Each row has a name. Each question is about the rows just above it.

Columns, left to right: Madum Dizu Sur gidit bopaf Fal rumu miz
B: [143  95 138  90 106 162 156 126]
W: [109 135 130 167 119 113 110 119]
R: [134  91  78 154 123  48 114  72]
J: [128 144 179 145 166 148 142 141]
S: [119 116 101  76 120  74 169 118]
Which column holds this, read top down? [109 134 128] : Madum
Which column holds this, read top down? [167 154 145  76] : gidit
Which column holds [145  76] top down? : gidit
Which column holds this, read top down? [162 113] : Fal
[106 119 123] is in which column, read top down? : bopaf
Which column holds [109 134] top down? : Madum
Which column holds [110 114 142] top down? : rumu

Columns, left to right: Dum furo lop kozas depem sav Gizu navum sotu buti
Z: [125 128 176 158 227 137 193 126 143 131]
X: [105 128 181 125 101 138 185 122 119 118]
U: [125 128 176 158 227 137 195 126 144 140]
[118 140] is in which column, read top down? : buti
Which column holds [193 185] top down? : Gizu
Which column holds this, read top down? [138 137] : sav
Which column holds this, read top down? [181 176] : lop
Which column holds [137 138] top down? : sav
Which column holds this, read top down? [158 125] : kozas
[126 122] is in which column, read top down? : navum

Columns, left to right: revam dozi lavu didi zuso
gabi: [136 128 171 138 173]
loz: [164 154 135 168 129]
zavum: [126 167 149 109 101]
Ravo: [234  68 123 189  50]
nit: [176 204 128 182 115]
Tazar: [163 140 117 140 124]
Which column holds [135 149] top down? : lavu
[138 168 109 189 182] is in which column, read top down? : didi
Which column holds this, read top down? [154 167  68 204 140] : dozi
[234 176 163] is in which column, read top down? : revam
Which column holds this, read top down? [189 182] : didi

Columns, left to right: Vove rumel muna lud nuf lub zusef
C: [109 119 113 114 126 133 133]
G: [ 58  95 105  18  89 113 156]
V: [ 83 109 115  52  86 117 141]
A: [128 117 119 138 124 122 122]
Which column holds this, read top down? [114  18  52] : lud
[18 52] is in which column, read top down? : lud
[133 156] is in which column, read top down? : zusef
Which column holds [119  95] top down? : rumel
Which column holds this, read top down? [ 95 109] : rumel
[105 115] is in which column, read top down? : muna

Columns, left to right: tesi pamo Sudo rotu vupub lazar seduv pup
tikib: [151  91 184 172  60  85 197 118]
Pegu: [186  35 163 124  49  46 124 108]
Tov: [183 172 115  84  94  98 121 130]
Mivi: [151  91 184 172 140  85 197 118]
Which column holds this, read top down? [163 115] : Sudo
[197 124] is in which column, read top down? : seduv
[49 94] is in which column, read top down? : vupub
[124  84] is in which column, read top down? : rotu
[183 151] is in which column, read top down? : tesi
[108 130 118] is in which column, read top down? : pup
Which column holds this, read top down? [172 124] : rotu

Columns, left to right: Naku zif gapum Fusu vuvel nituf
teli: [ 51 121 108 142 149 124]
riti: [ 54 121 111 142 149 123]
rivi: [ 40 117 104 142 145 123]
lanil: [ 40 117 104 142 145 126]
[124 123] is in which column, read top down? : nituf
Which column holds this, read top down? [104 104] : gapum
Whose row is [ 40 117 104 142 145 126]? : lanil
Where do [ 40 117 104 142 145 123] appear? : rivi

Columns, left to right: dasa gezo Dom keru
Fufud: [144 141 134 175]
pomag: [ 41 112 144 123]
luga: [ 41 112 124 152]
Which column holds this, read top down? [141 112] : gezo
Which column holds this, read top down? [175 123] : keru
Which column holds [123 152] top down? : keru
Which column holds this, read top down? [144 124] : Dom
Which column holds this, read top down? [134 144] : Dom

Columns, left to right: vemeg Legi Sorip Nuz zemor teme nolo Bilu Lus
Gemap: [120 153 165 120 193 153 126 153 147]
zage: [119 151 144 164 128 140 138 218 166]
vab: [120 151 165  51 193 152 125 153 147]
ledu: [182 161 143 163 129 141 126 152 147]
ralo: [120 152 144 104 129 142 125 163 211]
dol: [120 152 143  92 129 140 125 168 213]
mep: [119 152 171 117 191 150 126 153 147]
Moro: [120 152 171 117 191 150 126 153 147]
Which column holds [147 147 211 213 147] top down? : Lus
Whose row is [120 152 144 104 129 142 125 163 211]? : ralo
Which column holds [193 129 129 129 191 191] top down? : zemor
[193 128 193] is in which column, read top down? : zemor
Which column holds this, read top down? [147 211 213 147] : Lus
Which column holds this, read top down? [191 191] : zemor
Which row holds [182 161 143 163 129 141 126 152 147]? : ledu

Columns, left to right: Tos fiba Numak rit bovim pega lubi rilo
Nitaf: [136 185  88 170 181 183 153 178]
ret: [ 91 233  58 166 204 194 201 203]
Pil: [ 97 118 135 108 106 103 142 117]
fotir: [130 153 109 150 161 155 161 146]
tapuv: [123 156 114 120 146 135 132 136]
befo: [ 97 118 135 108 106 103 142  63]
Which column holds [153 201 142 161 132] top down? : lubi
[201 142] is in which column, read top down? : lubi
[233 118] is in which column, read top down? : fiba
Which column holds this, read top down? [156 118] : fiba
[106 161 146] is in which column, read top down? : bovim

Columns, left to right: mone zut lepe diz Los
Bako: [118 113 143 136  88]
boti: [160 206 108 146 195]
Nilak: [139 168 159 159 154]
bazo: [197 139  90 159 186]
zusa: [213  82 184 135  81]
mabu: [ 98 134 127 122 111]
zafip: [179  60 103  96 193]
Sepo: [ 65 108  80 114 175]
bifun: [161 133  99 151 127]
ratet: [139 168 159 129 154]
Makab: [164  85 116 101 106]
zaz: [107 114 159 131 141]
Which column holds this, read top down? [143 108 159] : lepe
Which column holds this, read top down? [175 127] : Los
Which column holds this, read top down? [168 139  82 134  60] : zut
[ 81 111 193 175 127] is in which column, read top down? : Los
Which column holds this, read top down? [ 90 184] : lepe
[133 168  85 114] is in which column, read top down? : zut
[159 135 122  96 114 151 129 101] is in which column, read top down? : diz

Columns, left to right: reka Kes vumim libu Bupe fek fad miniv
dema: [142 108 144  59  71 169  72 193]
gilu: [193  59 138  57 100 174 129 100]
ziri: [119  59 138  57 100 174 129 100]
[193 100] is in which column, read top down? : miniv
Which column holds [59 57] top down? : libu

Columns, left to right: vamub Mig bigo kinum Buvib zuzit
sibi: [127 147 135 126 125 165]
Togep: [141 109  63 173  38 160]
gel: [127 111 135 126 125 129]
Tera: [127 147 135 126 125 129]
Which column holds this, read top down? [127 141] : vamub
[ 63 135 135] is in which column, read top down? : bigo
[147 109] is in which column, read top down? : Mig
Which column holds [ 38 125] top down? : Buvib
Which column holds this, read top down? [126 173 126] : kinum
[127 127] is in which column, read top down? : vamub

Columns, left to right: zadu Videz Vad sen Kelog
Pala: [ 34 122 119  81  87]
zus: [ 30 131 121 182 146]
dis: [139 129 104 153 111]
rasef: [104  88 121  84 111]
vopeg: [141  51 183 128  91]
tekam: [185  51 134  64 137]
bez: [139 144 169 123 143]
nal: [ 34 175 119  81  87]
Which column holds [111 111  91 137] top down? : Kelog
Which column holds this, read top down? [ 51  51 144] : Videz
Which column holds [ 84 128  64] top down? : sen

Columns, left to right: farit Zazu bukin geme viti soveb tedun
betop: [140 162 109 116 183 146 128]
ser: [144 160 102 120 197 153 124]
gufup: [102 219 204  69  31  68 187]
Rase: [148 147  96 130 209 162 118]
rutel: [106 187 203  93  31  77 179]
Fupir: [118 145 195 129  39  96 168]
fasi: [130 128 193 153  55 112 165]
sunu: [146 154  96 124 209 160 120]
Which column holds this, read top down? [ 31 209  31] : viti
[128 124] is in which column, read top down? : tedun
Which column holds this, read top down? [162 160 219 147 187 145 128] : Zazu
Which column holds this, read top down? [148 106 118] : farit
Which column holds this, read top down? [ 69 130  93] : geme
Which column holds [183 197  31 209] top down? : viti

Columns, left to right: vor zis zuvev lem bupov revun retat
gubuv: [154 100 193  93  37 212  46]
pas: [ 28 207 180 104 101 104 106]
dafa: [154 100 193  93  37 139  46]
[193 180] is in which column, read top down? : zuvev
[104 139] is in which column, read top down? : revun
[104  93] is in which column, read top down? : lem

Columns, left to right: gan Kede Muzaz Ragol rel fepep
Gudof: [ 73 193 219  41  75 183]
Botek: [205  40  39 217 134 115]
popel: [ 78 179 138 110 200  65]
[134 200] is in which column, read top down? : rel
Which column holds [ 41 217] top down? : Ragol
[183 115] is in which column, read top down? : fepep
[ 73 205] is in which column, read top down? : gan
[205  78] is in which column, read top down? : gan

Columns, left to right: tun Gaz litos simig Gof Fegu fomav fup Lod
zep: [169 172 184  77  62  61 188 174 120]
Derop: [172 130 116 139 145 143  92  47 180]
firig: [179 185 183  69  65  65 167 117  93]
dafe: [174 127 108 146 150 142  87  48 186]
kef: [ 71  79  90 177 177 172 101 180 128]
neda: [201 175 169  89  89 100 161  78 141]
fuva: [148 177 185  60  75  65 195 160  84]
zem: [ 77  72  77 179 179 178  84 141 155]
Sika: [176 143 125 145 128 138 122  58 174]
zer: [127 161 168  98 111 101 177 195  88]
Which column holds this, read top down? [183 108  90 169 185  77 125] : litos
Which column holds [ 61 143  65] top down? : Fegu
[169 185  77] is in which column, read top down? : litos
Which column holds this, read top down? [ 65 150] : Gof
Which column holds [184 116 183 108  90 169 185  77] top down? : litos

Columns, left to right: ruven lusub sebek Tulu lene pav
bis: [162 149 141 121 137 133]
pobe: [162 149 141 118 131 127]
dun: [147  31 156 114  71 202]
bovag: [162 149 141 121 157 133]
kam: [105 123 118 139 131 127]
Which column holds [121 139] top down? : Tulu
[127 202 133] is in which column, read top down? : pav
[118 114] is in which column, read top down? : Tulu
[127 202 133 127] is in which column, read top down? : pav

Columns, left to right: zesep Noke nezi vako vobik taga Lonut
ziz: [ 78 140  44 157 117 131 126]
gon: [ 78 140  44 157 117 140 140]
Zelev: [ 78 140 195 157 117 131 126]
Which row holds [ 78 140  44 157 117 131 126]? : ziz
[140 126] is in which column, read top down? : Lonut
Where do [ 78 140  44 157 117 140 140] appear? : gon

Columns, left to right: kato til bib ror peku zul lebim Rog
bel: [ 54 174 127 162 186  63  49 204]
rar: [ 51 170 119 159 183  57  66 204]
Rito: [216  71 137  57  64 196 201  37]
gidag: [162  39  55  52 225  28 126 143]
maza: [ 75 199 151 198 123 136 101 136]
teno: [204  84 147 105  53 216 221  63]
Zar: [213  73 132  77  49 194 221  40]
zumoz: [ 67 156 114 161 173  63  44 214]
nirav: [ 75 183 134 171 145  94  75 162]
zuz: [186  24  68  51 195  47 105 148]
Which column holds [221 221  44  75 105] top down? : lebim
Which column holds [ 84  73 156 183] top down? : til
Which column holds this, read top down? [194  63  94] : zul
Which column holds [54 51] top down? : kato
Which column holds [ 53  49 173 145] top down? : peku
Which column holds [183  64 225 123  53  49 173] top down? : peku

Columns, left to right: febe zutum diruk febu Gude faz ruzu dagi zefet sado
Nabe: [ 88 139  89  67 200 212  46  99 159  46]
Danu: [206 167 192  93 162 120 128 205  58 165]
tef: [ 98 145  97  61 205 211  46 111 150  53]
fuben: [211 168 196  94 161 117 131 209  54 169]
subil: [ 98 145  97  61 205 211 203 111 150  53]
mus: [154 168 143  49 216 192  60 164 101  89]
Which column holds this, read top down? [196  97 143] : diruk
[ 58 150  54 150 101] is in which column, read top down? : zefet

Columns, left to right: bal mip sasev fik
lavos: [133 121 129 127]
lum: [ 58 105 168  48]
ginu: [129 119 115 117]
[ 58 129] is in which column, read top down? : bal
[ 48 117] is in which column, read top down? : fik
[129 168] is in which column, read top down? : sasev
[127  48] is in which column, read top down? : fik

Columns, left to right: ses Pev ragov Zeko gisez Ligo sudi
kazun: [194 131 154 120  50 202 214]
fir: [194 131 154 120  53 202 214]
viket: [232 105 136  80  69 225 210]
Which column holds [194 232] top down? : ses
[50 53] is in which column, read top down? : gisez
[154 154] is in which column, read top down? : ragov

Columns, left to right: buga Pibim fula Fulo Zasi pifo Fudaz
notu: [133 152 128 143 147 143  93]
zipus: [127 118 123 118 156 126 107]
zakal: [135  94 137 105 125 131 118]
Dov: [118 172 133 111 108  88  45]
sikuf: [143  81 120 132 147 155 144]
Nado: [114 108 123 112 141 152  75]
busa: [108  83 139 107 160 130 157]
kuvi: [114 108 123 132 114 150  89]
moda: [110 173 143 110 135 103 196]
Goper: [100  34 132 109 157 126 193]
gifi: [129 124 130 118  99 131 141]
Lepop: [129 111 133 139 112 112 133]
Which column holds this, read top down? [107 132 110 109 118 139] : Fulo
Which column holds [110 109 118 139] top down? : Fulo

Columns, left to right: dizaf Makip sig rurit mema Fovi bato Gimi
rero: [224  72 212 193  98 193 212 125]
fis: [219  75 222 196  99 197 221 124]
guz: [ 61 196  78  91 172  91  78 147]
gade: [117 158  83 108 152 108  83 149]
Which column holds [193 196] top down? : rurit
Which column holds this, read top down? [125 124 147] : Gimi
Which column holds [212 221  78] top down? : bato
Which column holds this, read top down? [197  91 108] : Fovi

Columns, left to right: Sada Tene daf fer Vulu
Rim: [151 126 122 138 177]
Geg: [ 55  81 136 115  55]
Dute: [116 152 138 182 211]
tate: [145  82 215  50 128]
saru: [ 62 128 144  97  90]
turef: [ 40 116 116 183  93]
bupep: [199  90 148 126 136]
Which column holds [151  55 116 145  62] top down? : Sada
[ 90  93 136] is in which column, read top down? : Vulu
Which column holds this, read top down? [122 136 138] : daf
Which column holds this, read top down? [126  81 152  82 128 116] : Tene

Columns, left to right: kuvu Tad Gebe Migo Fud tozez kob
mim: [119  67 150 178 198 102 117]
Fefig: [119  67 150 178 198 102 146]
bovuk: [144 134 151 204 215 114 108]
Which column holds [102 114] top down? : tozez
[150 150] is in which column, read top down? : Gebe

Columns, left to right: fif govem panon Zab nakos rodit kedom puzu Gasot mak
vub: [131 125 170 123 131 111  78 149 130  59]
Rigod: [162 118 119  58 124  77 224 139 217 134]
lora: [102 128 125 141 113 128 164 139 148 150]
Sima: [123 120 141 156 138 128  95 128 113 112]
Vinim: [125 140 132 150 124 132 136 139 153 110]
Zod: [202 112 118  95 141  68 163 134 188  96]
liko: [149 149 120 162 164 166  63 118  88  88]
Which column holds this, read top down? [118 128 120] : govem
[132  68 166] is in which column, read top down? : rodit
[164  95] is in which column, read top down? : kedom
Which column holds [141 132] top down? : panon
[150 112 110  96  88] is in which column, read top down? : mak

Columns, left to right: Mumo lega zud dopi gud mesub gafo
Bifam: [145  96 155 132 140 103 119]
Veku: [130 126 131 129 130 122 119]
kepat: [130 138 122 113 130 143 140]
vuben: [108 121 122 118 123 119 128]
linup: [169 170 156 145 139 152 124]
Kugu: [151 116 145 128 145 125 121]
ribus: [140 151 149 184  82  99 106]
Zote: [112 170  37 105 106 173 109]
rif: [111  90  83 115 144 163 178]
[169 151 140 112 111] is in which column, read top down? : Mumo
Which column holds this, read top down? [170  90] : lega
Which column holds [130 108 169] top down? : Mumo
Which column holds this, read top down? [113 118 145 128 184 105] : dopi
Which column holds this, read top down? [122 122 156 145 149  37  83] : zud
Which column holds this, read top down? [122 156] : zud
Which column holds [ 96 126] top down? : lega

Columns, left to right: batub dini beziz refo zera
Loga: [180 194  84 170 145]
rofe: [165 142  99  97 213]
zuk: [112 108 127 134 121]
zape: [181 227 117 135  53]
[ 99 127] is in which column, read top down? : beziz
Which column holds [ 97 134 135] top down? : refo
[145 213 121] is in which column, read top down? : zera
[134 135] is in which column, read top down? : refo
Which column holds [84 99] top down? : beziz
[ 97 134] is in which column, read top down? : refo

Columns, left to right: roson Kipem lir nepa sezop Giba zov
dav: [145  73 180  46  60  44 109]
Tagik: [164 101  80 131  83  93  93]
Gebo: [145  73 180  46  58 221 109]
Niva: [145  73 180  46  60 221 109]
Which column holds [221 221] top down? : Giba
[164 145 145] is in which column, read top down? : roson
[ 73 101] is in which column, read top down? : Kipem
Which column holds this, read top down? [ 93 221 221] : Giba
Which column holds [ 44  93 221] top down? : Giba

